Below is a small trained network, with its code and all its weights. Each question gives an input and a target symbol and asks what happens when units are switched off, that is, made to give their printed mean instead of their output.

import numpy as np


def w(rows, s, z=0):
    codes = np.array(rows[::2]) - 128.0
    scale = np.full(codes.shape[1], s)
    scale[-1] = z or s
    return codes * scale


def norm(h):
    return h / np.sqrt((h * h).mean(-1, keepdims=True) + 1e-5)


def f(y):
    return np.maximum(y, 0)


def softmax(a):
    e = np.exp(a - a.max(-1, keepdims=True))
    return e / e.sum(-1, keepdims=True)


def log_softmax(a):
    a = a - a.max(-1, keepdims=True)
    return a - np.log(np.exp(a).sum(-1, keepdims=True))


def net(x, mask):
    ids = ['ΓΨαβεζθλ'.index(c) for c in x.split()]
    T = len(ids)
    res = E[ids] + P[:T]
    u = 0
    for l in range(3):
        q, k, v = (norm(res) @ M[l].T for M in (Q, K, V))
        z = softmax(np.where(np.tri(T) > 0, q @ k.T / 2**0.5, -1e9)) @ v
        res = res + np.where(mask[u], z, O[l][:, -1]) @ O[l][:, :-1]
        u += 1
        y = f(norm(res) @ A[l][:, :-1].T + A[l][:, -1])
        res = res + np.where(mask[u : u + 12], y, B[l][:, -1]) @ B[l][:, :-1]
        u += 12
    return log_softmax(norm(res)[-1] @ U[:, :-1].T + U[:, -1])


Q, K, V, O, A, B = {}, {}, {}, {}, {}, {}
E = w([
[238,106,148,76,139,194,62,190,205],'Γ',
[202,143,145,87,155,167,22,129,192],'Ψ',
[117,160,27,138,60,136,121,232,125],'α',
[253,181,142,82,195,120,168,133,231],'β',
[254,10,236,103,158,221,101,100,93],'ε',
[86,211,143,27,238,129,85,202,43],'ζ',
[81,161,18,105,105,132,126,86,82],'θ',
[82,206,219,81,111,108,142,83,88],'λ',
],0.0067)
P = w([
[192,136,149,53,70,1,55,145,110],'0',
[161,130,140,108,96,152,114,139,129],'1',
[158,141,150,126,119,192,149,128,93],'2',
[153,118,134,178,149,155,130,96,125],'3',
[120,102,129,170,182,154,126,100,168],'4',
[89,71,153,149,234,170,146,133,178],'5',
],0.0091)
Q[0] = w([
[171,189,2,215,17,115,155,106,35],'0.h1',
[4,94,70,227,163,113,148,135,182],'0.h1',
],0.0073)
K[0] = w([
[199,84,100,39,30,2,48,177,121],'0.h1',
[217,158,89,66,118,253,114,161,89],'0.h1',
],0.006)
V[0] = w([
[163,50,85,149,134,140,66,255,165],'0.h1',
[168,111,187,157,178,82,244,233,151],'0.h1',
],0.0053)
O[0] = w([
[184,66,56,83,253,56,178,201,25,4],'0.h1',
[226,221,123,232,216,201,147,131,116,178],'0.h1',
],0.0051,0.0016)
A[0] = w([
[143,60,155,123,164,188,135,145,152,206],'0.n1',
[69,82,67,58,189,126,161,163,75,127],'0.n2',
[74,124,108,123,91,117,146,32,79,254],'0.n3',
[2,12,70,151,40,99,147,142,123,44],'0.n4',
[162,144,139,112,141,155,56,164,108,251],'0.n5',
[150,131,96,173,83,109,209,105,43,25],'0.n6',
[85,203,58,208,106,169,154,119,123,107],'0.n7',
[133,82,126,85,139,107,111,203,92,149],'0.n8',
[82,197,253,210,76,154,126,96,162,26],'0.n9',
[145,188,194,158,138,85,238,108,207,105],'0.n10',
[131,198,63,121,123,131,162,131,173,114],'0.n11',
[27,148,153,113,164,93,112,80,83,127],'0.n12',
],0.0065,0.004)
B[0] = w([
[142,131,126,102,117,107,137,54,147,226],'0.n1',
[109,130,65,176,92,126,118,75,96,160],'0.n2',
[123,68,135,99,156,135,125,181,159,177],'0.n3',
[83,133,137,1,147,144,88,68,102,137],'0.n4',
[130,151,137,102,110,140,176,100,178,254],'0.n5',
[95,85,159,144,110,96,37,150,63,134],'0.n6',
[131,89,77,113,119,191,147,197,174,153],'0.n7',
[86,160,140,165,109,126,148,80,91,165],'0.n8',
[44,142,220,166,134,172,148,87,56,206],'0.n9',
[104,108,139,94,81,123,62,88,128,201],'0.n10',
[144,92,108,99,121,203,125,110,153,159],'0.n11',
[122,178,98,161,156,139,82,161,170,159],'0.n12',
],0.0081,0.0072)
Q[1] = w([
[199,197,226,2,135,207,96,126,179],'1.h1',
[127,54,107,118,3,137,98,217,30],'1.h1',
],0.0083)
K[1] = w([
[87,130,123,124,254,88,79,133,136],'1.h1',
[170,150,149,105,17,47,98,143,139],'1.h1',
],0.0086)
V[1] = w([
[186,119,228,196,100,124,147,64,151],'1.h1',
[40,253,132,165,121,150,157,167,121],'1.h1',
],0.0051)
O[1] = w([
[1,148,123,75,174,109,211,121,95,254],'1.h1',
[241,149,163,116,161,110,48,32,81,113],'1.h1',
],0.0057,0.0028)
A[1] = w([
[48,104,123,104,100,69,66,158,126,96],'1.n1',
[158,128,155,201,171,189,116,119,80,129],'1.n2',
[128,187,64,232,123,78,96,131,64,131],'1.n3',
[176,144,105,125,121,89,216,171,125,92],'1.n4',
[150,194,224,187,216,2,35,204,171,6],'1.n5',
[172,123,29,95,138,129,129,186,99,131],'1.n6',
[119,123,239,156,109,124,133,111,135,126],'1.n7',
[108,216,217,150,123,113,116,123,128,121],'1.n8',
[41,162,125,135,172,73,150,166,54,105],'1.n9',
[199,104,131,168,169,91,136,86,126,142],'1.n10',
[226,108,159,195,65,188,70,246,79,56],'1.n11',
[196,96,116,157,100,47,169,178,102,91],'1.n12',
],0.0089,0.019)
B[1] = w([
[84,130,137,108,78,111,111,126,143,144],'1.n1',
[127,98,121,129,130,98,123,103,147,173],'1.n2',
[176,113,154,86,136,100,126,139,135,151],'1.n3',
[117,159,77,154,136,175,135,105,137,143],'1.n4',
[250,174,89,76,189,73,97,167,226,128],'1.n5',
[145,152,128,167,122,165,122,89,124,164],'1.n6',
[126,143,137,165,136,142,99,111,117,253],'1.n7',
[128,125,123,167,103,142,130,126,125,247],'1.n8',
[150,117,143,161,126,89,173,112,103,139],'1.n9',
[119,132,112,92,132,92,106,111,110,187],'1.n10',
[159,151,179,130,128,133,114,103,87,128],'1.n11',
[131,159,103,149,135,156,108,99,109,132],'1.n12',
],0.017,0.0057)
Q[2] = w([
[166,103,122,157,1,100,57,120,63],'2.h1',
[99,11,113,177,52,165,98,212,37],'2.h1',
],0.0089)
K[2] = w([
[104,184,120,94,41,123,95,201,108],'2.h1',
[142,254,127,110,40,117,161,127,141],'2.h1',
],0.01)
V[2] = w([
[168,195,253,120,160,68,113,179,114],'2.h1',
[180,166,94,92,169,117,157,186,226],'2.h1',
],0.0066)
O[2] = w([
[127,210,125,104,209,165,144,2,110,6],'2.h1',
[157,217,82,153,67,28,116,65,182,104],'2.h1',
],0.0069,0.0021)
A[2] = w([
[149,123,167,133,160,113,117,90,126,115],'2.n1',
[126,133,133,126,124,138,159,190,92,10],'2.n2',
[135,201,161,158,137,82,150,144,185,93],'2.n3',
[174,106,204,138,118,129,74,170,171,107],'2.n4',
[44,127,128,160,120,156,150,205,90,81],'2.n5',
[137,108,187,96,112,127,62,142,146,123],'2.n6',
[118,102,152,67,204,173,177,179,141,106],'2.n7',
[131,185,160,153,125,80,152,146,165,108],'2.n8',
[77,195,219,226,163,194,61,110,80,90],'2.n9',
[92,199,243,255,147,187,66,127,87,112],'2.n10',
[76,119,166,86,118,116,161,181,142,126],'2.n11',
[146,153,146,157,171,107,126,202,146,2],'2.n12',
],0.015,0.016)
B[2] = w([
[139,170,98,126,108,105,113,151,121,159],'2.n1',
[97,102,175,111,175,169,176,81,179,128],'2.n2',
[133,107,177,120,185,124,196,144,206,154],'2.n3',
[133,39,129,151,133,105,195,121,36,147],'2.n4',
[179,184,156,95,212,91,184,96,222,138],'2.n5',
[150,95,114,191,110,91,161,169,126,165],'2.n6',
[135,104,43,99,175,178,127,205,74,144],'2.n7',
[127,131,159,106,193,125,159,130,197,150],'2.n8',
[70,117,193,160,142,180,95,46,103,242],'2.n9',
[83,110,159,146,145,190,73,41,91,254],'2.n10',
[126,127,140,123,89,138,43,169,112,140],'2.n11',
[65,8,144,207,130,150,158,175,147,128],'2.n12',
],0.014,0.018)
U = w([
[142,188,58,254,89,178,134,148,170,49],'Γ',
[76,118,169,86,45,88,62,182,162,113],'Ψ',
[27,136,93,29,97,83,205,65,82,4],'α',
[110,175,171,119,164,109,209,148,205,201],'β',
[133,123,110,76,199,179,113,212,78,140],'ε',
[234,179,129,105,162,76,59,85,96,94],'ζ',
[151,94,156,228,126,65,209,159,52,125],'θ',
[101,138,207,171,150,194,90,81,98,165],'λ',
],0.0064,0.0031)

Each question gives the input, a string of symbols that net reads in full, and the target symbol t.
The units are the heads (2 rows each of Q, K, V and O) and the neurons (one row each of A and B). Each row of codes is followed by its name. A weight is (code - 128) times the scale printed after its matrix; where a second scale follows, it is the last column's (O, A, B and U).
mask holds one flag per unit, layer by layer, with each layer's heads first. A switched-off unit (its flag False) gives its mean, the last column of its rows in O or B, instead of its output. The means were averaged over made-up inputs and are rounded, as every weight is.
A unit's drop is (log p(t) with every unit on - log p(t) with that unit switched off) / (log p(t) with every unit on - log p(t) with every unit switched off).
The circuit of an input: a set's keep is (log p(t) with only the set's units on - log p(t) with every unit switched off) / (log p(t) with every unit on - log p(t) with every unit switched off). Starting from the 12 units with the biggest drops (on a tie, the unit counted first), units are removed one at a time, each time the one whose removal leaves the highest keep (on an exact tie, the one counted first), for as long as the keep stays at least 0.8.
units of the circuit, in order: the units of the circuit, biggest drop first
unit that matters most: the unit with the biggest drop
top k neurons: the k neurons with the biggest drops, biggest first
top k neurons in layer l: the k neurons of layer l with the biggest drops, biggest first
input Γ λ β ε θ, target ε: unit that matters most : 2.h1
input β θ β ζ β, target ζ: top 2 neurons in layer 1 : [1.n6 1.n10]
input ζ ζ Γ, target ζ: top 3 neurons : [0.n9 2.n9 2.n10]
input β Γ Γ θ, target Γ: top 2 neurons : [0.n9 1.n7]
input β θ Ψ α α, target Ψ: top 3 neurons : [0.n4 2.n10 2.n9]
input λ β β Ψ, target β: top 2 neurons : [0.n9 2.n10]
input Γ Ψ β, target β: units of the circuit, in order : [0.n9 1.h1 2.n10 2.n9]
input β α Ψ ε θ, target ζ: top 4 neurons : [0.n2 2.n9 2.n10 1.n3]
input Γ β β α, target θ: units of the circuit, in order : [0.h1 2.n10 2.n9 1.n9]
input α ζ ε, target ζ: top 3 neurons : [0.n9 2.n9 2.n10]
input ζ β Ψ ζ β Γ, target ζ: top 3 neurons : [0.n1 0.n12 2.n9]
input β Ψ θ β ζ β, target ζ: top 3 neurons : [1.n6 0.n9 2.n9]
input λ β ζ Ψ, target ζ: top 4 neurons : [0.n9 2.n9 2.n10 1.n10]
input ε β λ α, target β: top 3 neurons : [2.n5 2.n10 2.n9]
input β β θ Ψ, target θ: unit that matters most : 2.n4
input λ β θ ε, target θ: top 2 neurons : [0.n9 2.n10]
input α ε β β, target ε: top 2 neurons : [0.n9 2.n7]
input ζ β Γ β β α, target θ: top 3 neurons : [2.n10 2.n9 0.n2]
input β λ θ ζ ε, target θ: top 2 neurons in layer 2 : [2.n6 2.n10]
input θ λ Ψ β ε Γ, target ε: unit that matters most : 2.n7
input θ Γ α, target Ψ: top 2 neurons : [0.n4 2.n10]
input Ψ β α, target α: top 2 neurons in layer 0 : [0.n2 0.n4]
input β β ζ α, target Γ: top 2 neurons in layer 1 : [1.n7 1.n6]
input Γ Γ Ψ Γ, target Ψ: top 3 neurons in layer 2 : [2.n10 2.n9 2.n11]
input β λ Ψ ε β β, target ε: top 2 neurons in layer 1 : [1.n2 1.n7]
input λ Γ β θ β θ, target Γ: top 3 neurons in layer 0 : [0.n7 0.n9 0.n2]
input Γ ε Γ, target ε: top neuron in layer 0 : [0.n8]
